Here is a tiny trained network, its code and every weight. The questions are about switching its units off for an input and a class, where a switched-off unit gives its printed mean instead of its output.

import numpy as np


def w(rows, s, z=0):
    codes = np.array(rows[::2]) - 128.0
    scale = np.full(codes.shape[1], s)
    scale[-1] = z or s
    return codes * scale


def norm(h):
    return h / np.sqrt((h * h).mean(-1, keepdims=True) + 1e-5)


def f(y):
    return y / 2 * (1 + np.tanh(0.7978845608 * (y + 0.044715 * y**3)))


def log_softmax(a):
    a = a - a.max(-1, keepdims=True)
    return a - np.log(np.exp(a).sum(-1, keepdims=True))


def net(x, mask):
    res = np.array(x, float).reshape(1, 4) / 4 @ E
    u = 0
    for l in range(4):
        y = f(norm(res) @ A[l][:, :-1].T + A[l][:, -1])
        res = res + np.where(mask[u : u + 7], y, B[l][:, -1]) @ B[l][:, :-1]
        u += 7
    return log_softmax(norm(res)[-1] @ U[:, :-1].T + U[:, -1])


A, B = {}, {}
E = w([
[102,78,161,59,56],'x0',
[104,33,224,219,69],'x1',
[182,40,73,44,254],'x2',
[53,150,212,232,210],'x3',
],0.0049)
A[0] = w([
[114,160,151,110,158,58],'L0N0',
[47,121,254,154,169,167],'L0N1',
[184,51,147,44,139,158],'L0N2',
[130,135,87,20,156,9],'L0N3',
[182,152,60,66,121,6],'L0N4',
[119,119,82,188,236,113],'L0N5',
[99,142,84,70,132,4],'L0N6',
],0.0084,0.004)
B[0] = w([
[87,82,141,170,163,119],'L0N0',
[70,117,203,35,134,254],'L0N1',
[86,49,8,156,152,198],'L0N2',
[114,193,40,20,137,159],'L0N3',
[39,123,172,29,159,158],'L0N4',
[219,164,222,105,242,188],'L0N5',
[138,210,171,2,140,123],'L0N6',
],0.0066,0.0063)
A[1] = w([
[87,149,125,120,78,2],'L1N0',
[249,170,154,156,174,9],'L1N1',
[196,179,119,166,200,79],'L1N2',
[117,163,112,157,68,68],'L1N3',
[144,154,91,56,199,163],'L1N4',
[94,95,95,140,128,45],'L1N5',
[168,130,90,116,138,15],'L1N6',
],0.012,0.0046)
B[1] = w([
[107,164,196,82,104,133],'L1N0',
[134,71,200,221,50,157],'L1N1',
[137,42,201,255,117,174],'L1N2',
[51,131,216,139,115,140],'L1N3',
[200,211,100,182,172,255],'L1N4',
[163,43,30,95,120,122],'L1N5',
[72,117,34,45,139,125],'L1N6',
],0.0092,0.0066)
A[2] = w([
[85,130,142,100,45,146],'L2N0',
[126,39,79,87,79,58],'L2N1',
[58,172,162,169,5,113],'L2N2',
[124,108,101,38,101,178],'L2N3',
[144,132,93,67,77,53],'L2N4',
[129,173,108,53,96,3],'L2N5',
[133,71,100,129,79,120],'L2N6',
],0.014,0.0039)
B[2] = w([
[177,118,41,126,95,201],'L2N0',
[14,55,96,202,19,166],'L2N1',
[244,90,80,26,93,254],'L2N2',
[99,163,188,247,74,174],'L2N3',
[30,197,220,180,109,145],'L2N4',
[116,217,245,198,108,145],'L2N5',
[87,131,60,158,86,146],'L2N6',
],0.011,0.0088)
A[3] = w([
[86,90,205,58,215,94],'L3N0',
[72,213,102,62,101,93],'L3N1',
[75,108,166,24,29,1],'L3N2',
[131,188,254,130,202,127],'L3N3',
[220,166,96,49,7,46],'L3N4',
[73,126,225,34,233,112],'L3N5',
[91,250,82,172,67,95],'L3N6',
],0.0083,0.0086)
B[3] = w([
[39,92,82,38,218,154],'L3N0',
[121,152,218,174,148,132],'L3N1',
[162,146,127,189,108,128],'L3N2',
[77,29,122,70,108,250],'L3N3',
[176,122,162,100,40,253],'L3N4',
[67,107,35,46,181,180],'L3N5',
[87,185,249,98,90,170],'L3N6',
],0.011,0.0048)
U = w([
[223,177,36,109,252,62],'0',
[226,111,98,21,49,144],'1',
[17,39,57,192,46,3],'2',
[63,219,219,118,111,193],'3',
[37,58,98,43,216,137],'4',
[181,69,186,229,221,170],'5',
],0.016,0.0035)

Each question gives the input, the list of numbers given to net, and the class t.
The units are the neurons (one row each of A and B). Each row of codes is followed by its name. A weight is (code - 128) times the scale printed after its matrix; where a second scale follows, it is the last column's (A, B and U).
mask holds one flag per neuron, layer by layer. A switched-off neuron (its flag False) gives its mean, the last column of its row in B, instead of its output. The means were averaged over made-up inputs and are rounded, as every weight is.
A unit's drop is (log p(t) with every unit on - log p(t) with that unit switched off) / (log p(t) with every unit on - log p(t) with every unit switched off).
The circuit of an input: a set's keep is (log p(t) with only the set's units on - log p(t) with every unit switched off) / (log p(t) with every unit on - log p(t) with every unit switched off). Starting from the 12 units with the biggest drops (on a tie, the unit counted first), units are removed one at a time, each time the one whose removal leaves the highest keep (on an exact tie, the one counted first), for as long as the keep stays at least 0.8.
circuit, biggest first: the units of the circuit, biggest drop first
unit that matters most: the unit with the biggest drop
top k neurons: the k neurons with the biggest drops, biggest first
k most important neurons of layer l: the k neurons of layer l with the biggest drops, biggest first
drop when u is switched off: that unit's drop, to one decimal
input [8,-1,6,1], class 2: top 2 neurons : [L0N2, L0N5]
input [1,-7,1,3], class 0: circuit, biggest first : [L1N4]
input [7,4,-1,-2], class 2: circuit, biggest first : [L2N1, L0N2]
input [0,-4,-6,-6], class 3: top 4 neurons : [L1N2, L2N5, L1N1, L2N4]
input [2,-7,5,8], class 5: circuit, biggest first : [L1N2, L0N5]
input [8,-1,2,-2], class 2: 3 most important neurons of layer 0 : [L0N2, L0N5, L0N1]
input [5,4,-2,8], class 1: top 3 neurons : [L0N5, L2N2, L2N0]
input [-4,5,7,-4], class 0: circuit, biggest first : [L1N4, L3N3]
input [-3,5,5,-3], class 2: top 2 neurons : [L0N2, L2N1]
input [-4,2,4,-7], class 3: 2 most important neurons of layer 1 : [L1N2, L1N4]
input [2,-8,7,6], class 0: top 3 neurons : [L1N4, L0N3, L2N3]
input [-5,5,7,7], class 4: 2 most important neurons of layer 2 : [L2N3, L2N0]
input [-2,2,3,-2], class 0: top 2 neurons : [L1N4, L0N5]
input [-7,-4,-2,-4], class 0: unit that matters most : L0N4
input [-2,2,4,-2], class 0: top 2 neurons : [L1N4, L0N2]
input [1,-6,3,4], class 0: top 3 neurons : [L0N3, L1N4, L2N3]
input [5,-8,4,4], class 0: drop when L1N4 is switched off : 1.3
input [-5,8,8,8], class 4: drop when L0N1 is switched off : 0.3
input [-8,2,4,3], class 5: drop when L0N6 is switched off : 0.0
input [-2,1,3,8], class 4: circuit, biggest first : [L0N1]
